Here is a tiny trained network, its code and every weight. The questions are about switching its units off for an input and a target symbol, where a switched-off unit gives its printed mean instead of its output.

import numpy as np


def w(rows, s, z=0):
    codes = np.array(rows[::2]) - 128.0
    scale = np.full(codes.shape[1], s)
    scale[-1] = z or s
    return codes * scale


def norm(h):
    return h / np.sqrt((h * h).mean(-1, keepdims=True) + 1e-5)


def f(y):
    return np.maximum(y, 0)


def softmax(a):
    e = np.exp(a - a.max(-1, keepdims=True))
    return e / e.sum(-1, keepdims=True)


def log_softmax(a):
    a = a - a.max(-1, keepdims=True)
    return a - np.log(np.exp(a).sum(-1, keepdims=True))


def net(x, mask):
    ids = ['ΛΦΩβετ'.index(c) for c in x.split()]
    T = len(ids)
    res = E[ids] + P[:T]
    u = 0
    for l in range(2):
        q, k, v = (norm(res) @ M[l].T for M in (Q, K, V))
        z = softmax(np.where(np.tri(T) > 0, q @ k.T / 2**0.5, -1e9)) @ v
        res = res + np.where(mask[u], z, O[l][:, -1]) @ O[l][:, :-1]
        u += 1
        y = f(norm(res) @ A[l][:, :-1].T + A[l][:, -1])
        res = res + np.where(mask[u : u + 4], y, B[l][:, -1]) @ B[l][:, :-1]
        u += 4
    return log_softmax(norm(res)[-1] @ U[:, :-1].T + U[:, -1])


Q, K, V, O, A, B = {}, {}, {}, {}, {}, {}
E = w([
[202,181,13,102,66,76,180],'Λ',
[70,247,115,41,111,176,84],'Φ',
[16,168,113,52,111,68,125],'Ω',
[82,119,190,89,177,151,31],'β',
[224,59,31,89,240,105,59],'ε',
[161,89,139,75,163,102,52],'τ',
],0.015)
P = w([
[87,221,212,254,199,153,193],'0',
[22,61,127,55,219,181,110],'1',
[80,65,62,78,181,122,117],'2',
[90,82,60,112,149,130,133],'3',
[107,89,64,128,125,128,141],'4',
[118,89,61,144,115,115,112],'5',
[136,89,63,165,97,118,111],'6',
[140,100,65,178,73,129,109],'7',
[139,105,69,177,46,135,95],'8',
[121,113,146,190,73,119,95],'9',
],0.0085)
Q[0] = w([
[114,172,172,136,62,70,153],'L0H1',
[106,189,81,78,5,148,199],'L0H1',
],0.012)
K[0] = w([
[91,138,11,77,42,159,109],'L0H1',
[128,70,123,149,1,133,6],'L0H1',
],0.0094)
V[0] = w([
[131,223,168,99,122,254,19],'L0H1',
[30,180,102,85,132,65,173],'L0H1',
],0.0065)
O[0] = w([
[126,80,106,164,109,177,174,253],'L0H1',
[156,172,169,74,58,245,141,207],'L0H1',
],0.013,0.0049)
A[0] = w([
[254,180,123,88,61,49,167,194],'L0N1',
[67,161,126,149,148,163,151,82],'L0N2',
[222,138,209,99,149,148,61,2],'L0N3',
[137,210,82,87,168,23,101,186],'L0N4',
],0.0098,0.0023)
B[0] = w([
[57,154,165,140,125,130,44,218],'L0N1',
[112,129,49,109,93,55,102,210],'L0N2',
[81,199,14,154,215,129,144,187],'L0N3',
[93,96,117,7,169,128,189,253],'L0N4',
],0.011,0.0038)
Q[1] = w([
[55,180,104,142,100,111,118],'L1H1',
[70,211,147,146,52,60,246],'L1H1',
],0.011)
K[1] = w([
[194,136,72,108,158,116,141],'L1H1',
[159,139,4,112,81,137,71],'L1H1',
],0.012)
V[1] = w([
[128,163,73,241,158,120,76],'L1H1',
[2,109,98,117,66,139,95],'L1H1',
],0.009)
O[1] = w([
[94,131,23,109,86,179,97,134],'L1H1',
[151,146,122,224,137,130,248,254],'L1H1',
],0.012,0.0056)
A[1] = w([
[190,30,131,100,171,115,55,172],'L1N1',
[64,181,69,88,131,110,218,206],'L1N2',
[106,83,120,32,76,164,51,204],'L1N3',
[117,211,164,90,2,94,105,5],'L1N4',
],0.0097,0.003)
B[1] = w([
[203,115,208,138,102,145,198,172],'L1N1',
[77,154,103,111,120,68,54,245],'L1N2',
[165,99,183,139,143,201,53,202],'L1N3',
[85,87,232,143,10,138,232,160],'L1N4',
],0.012)
U = w([
[174,245,159,75,125,195,165,85],'Λ',
[94,148,120,94,199,43,43,42],'Φ',
[199,108,159,66,57,183,55,150],'Ω',
[136,87,250,144,183,45,163,252],'β',
[116,96,88,190,72,126,150,98],'ε',
[176,110,244,131,67,154,255,148],'τ',
],0.009,0.0023)

Each question gives the input, a string of symbols that net reads in full, and the target symbol t.
The units are the heads (2 rows each of Q, K, V and O) and the neurons (one row each of A and B). Each row of codes is followed by its name. A weight is (code - 128) times the scale printed after its matrix; where a second scale follows, it is the last column's (O, A, B and U).
mask holds one flag per unit, layer by layer, with each layer's heads first. A switched-off unit (its flag False) gives its mean, the last column of its rows in O or B, instead of its output. The means were averaged over made-up inputs and are rounded, as every weight is.
A unit's drop is (log p(t) with every unit on - log p(t) with that unit switched off) / (log p(t) with every unit on - log p(t) with every unit switched off).
The circuit of an input: a set's keep is (log p(t) with only the set's units on - log p(t) with every unit switched off) / (log p(t) with every unit on - log p(t) with every unit switched off). Starting from all 10 units, units are removed one at a time, each time the one whose removal leaves the highest keep (on an exact tie, the one counted first), for as long as the keep stays at least 0.8.
units of the circuit, in order: the units of the circuit, biggest drop first
k most important neurons: the k neurons with the biggest drops, biggest first
k most important neurons of layer l: the k neurons of layer l with the biggest drops, biggest first
input Λ Ω τ ε β, target Φ: most important neuron of layer 0 : (L0N3)
input ε β τ β, target β: 2 most important neurons : (L1N1, L0N3)
input Ω Ω ε ε τ Φ β τ τ, target Λ: units of the circuit, in order : (L0N3, L0H1)
input τ ε β ε ε β Λ, target Ω: units of the circuit, in order : (L1H1, L0N1)
input Φ Λ Ω Ω β τ τ ε ε, target τ: units of the circuit, in order : (L0H1, L1H1)
input ε τ τ β Λ Φ, target ε: 4 most important neurons : (L0N1, L0N4, L1N4, L0N2)
input τ Ω β Φ τ ε Ω, target Ω: 3 most important neurons : (L1N3, L1N2, L1N1)
input ε Ω τ Ω Ω, target τ: 2 most important neurons : (L1N4, L0N4)
input τ τ Ω Λ ε τ Λ Φ Ω Φ, target τ: 2 most important neurons : (L1N4, L0N4)
input Φ τ τ Ω τ Λ Φ Λ β, target τ: 2 most important neurons : (L1N2, L1N3)
input τ τ Φ β Φ, target ε: 2 most important neurons : (L0N4, L0N2)
input Φ τ β, target τ: 2 most important neurons of layer 1 : (L1N2, L1N3)
input β Ω ε Λ Λ, target Ω: units of the circuit, in order : (L0N1, L1H1)
input τ ε ε Ω, target Ω: units of the circuit, in order : (L1H1, L1N3)
input Λ ε τ Φ Φ Λ Φ Ω Λ, target τ: units of the circuit, in order : (L1N4, L0H1, L1H1)
input τ τ Λ Ω Φ Λ Λ Ω τ Ω, target Φ: 2 most important neurons : (L1N2, L0N1)
input Φ Φ Ω ε τ Ω Ω, target τ: units of the circuit, in order : (L1N4, L0H1)
input Ω Ω τ Λ, target Φ: 2 most important neurons of layer 0 : (L0N4, L0N1)
input β β Φ τ τ, target ε: units of the circuit, in order : (L1H1, L0N2, L0N4)
input Φ Ω τ Λ τ Ω τ, target τ: units of the circuit, in order : (L1H1)
input τ Ω ε τ Ω Φ Φ Λ Λ, target τ: 2 most important neurons of layer 0 : (L0N1, L0N3)
